Here is a tiny trained network, its code and every weight. The questions are about switching its units off for an input and a class, where a switched-off unit gives its printed mean instead of its output.

import numpy as np


def w(rows, s, z=0):
    codes = np.array(rows[::2]) - 128.0
    scale = np.full(codes.shape[1], s)
    scale[-1] = z or s
    return codes * scale


def f(y):
    return np.maximum(y, 0)


def log_softmax(a):
    a = a - a.max(-1, keepdims=True)
    return a - np.log(np.exp(a).sum(-1, keepdims=True))


def net(x, mask):
    res = np.array(x, float).reshape(1, 4) / 4 @ E
    y = f(res @ A[0][:, :-1].T + A[0][:, -1])
    res = res + np.where(mask, y, B[0][:, -1]) @ B[0][:, :-1]
    return log_softmax(res[-1] @ U[:, :-1].T + U[:, -1])


A, B = {}, {}
E = w([
[141,177,162,191,101,136,55],'x0',
[29,183,157,129,141,196,143],'x1',
[104,104,77,167,167,230,96],'x2',
[88,183,20,89,5,100,98],'x3',
],0.011)
A[0] = w([
[160,113,96,236,106,232,156,105],'n1',
[115,100,50,137,202,133,142,117],'n2',
[121,202,145,136,174,112,170,104],'n3',
[137,66,181,180,188,234,67,254],'n4',
[86,158,82,72,88,196,203,169],'n5',
[81,187,104,172,48,102,54,192],'n6',
[144,72,124,31,142,84,169,191],'n7',
[163,150,171,103,157,52,160,190],'n8',
[169,118,100,70,72,62,133,233],'n9',
[33,184,123,99,165,138,100,153],'n10',
[8,125,254,211,108,142,115,159],'n11',
[106,56,82,67,179,134,233,182],'n12',
],0.0085,0.0039)
B[0] = w([
[104,65,71,122,115,112,99,188],'n1',
[182,89,147,139,175,197,118,162],'n2',
[162,84,208,85,169,135,115,153],'n3',
[123,117,21,184,174,80,177,251],'n4',
[188,177,127,160,89,152,148,190],'n5',
[61,193,122,232,5,70,128,221],'n6',
[212,173,126,115,107,111,194,192],'n7',
[191,144,164,136,123,114,179,195],'n8',
[119,147,149,100,2,94,148,213],'n9',
[165,170,161,184,153,86,147,187],'n10',
[114,113,148,185,221,95,203,221],'n11',
[196,99,118,117,120,165,159,198],'n12',
],0.0086,0.013)
U = w([
[104,225,164,183,59,53,115,194],'0',
[98,145,187,121,116,129,65,3],'1',
[114,75,94,120,131,140,111,158],'2',
[150,126,170,34,65,91,158,161],'3',
[8,97,217,103,117,139,77,10],'4',
[140,122,154,76,80,197,108,67],'5',
[117,123,196,157,145,89,168,214],'6',
],0.011,0.0023)

Each question gives the input, the list of numbers given to net, and the class t.
The units are the neurons (one row each of A and B). Each row of codes is followed by its name. A weight is (code - 128) times the scale printed after its matrix; where a second scale follows, it is the last column's (A, B and U).
mask holds one flag per neuron, in row order. A switched-off neuron (its flag False) gives its mean, the last column of its row in B, instead of its output. The means were averaged over made-up inputs and are rounded, as every weight is.
A unit's drop is (log p(t) with every unit on - log p(t) with that unit switched off) / (log p(t) with every unit on - log p(t) with every unit switched off).
The circuit of an input: a set's keep is (log p(t) with only the set's units on - log p(t) with every unit switched off) / (log p(t) with every unit on - log p(t) with every unit switched off). Starting from all 12 units, units are removed one at a time, each time the one whose removal leaves the highest keep (on an exact tie, the one counted first), for as long as the keep stays at least 0.8.
circuit, biggest first: the units of the circuit, biggest drop first
unit that matters most: the unit with the biggest drop
top k neurons: the k neurons with the biggest drops, biggest first
drop of u: that unit's drop, to one decimal
input [-5,2,-3,-3], class 3: top 2 neurons => n11, n4
input [-6,1,2,-2], class 2: unit that matters most => n9
input [2,-4,-4,0], class 3: circuit, biggest first => n6, n4
input [-1,-1,1,1], class 3: top 2 neurons => n6, n4
input [1,6,2,-2], class 6: top 2 neurons => n11, n6
input [3,1,0,-2], class 6: top 2 neurons => n6, n9
input [1,-1,-7,-4], class 3: top 2 neurons => n6, n4
input [-8,-6,-1,-8], class 3: drop of n11 => 0.3
input [-6,4,6,1], class 2: drop of n1 => 0.1
input [3,-6,7,-5], class 2: drop of n1 => 0.0
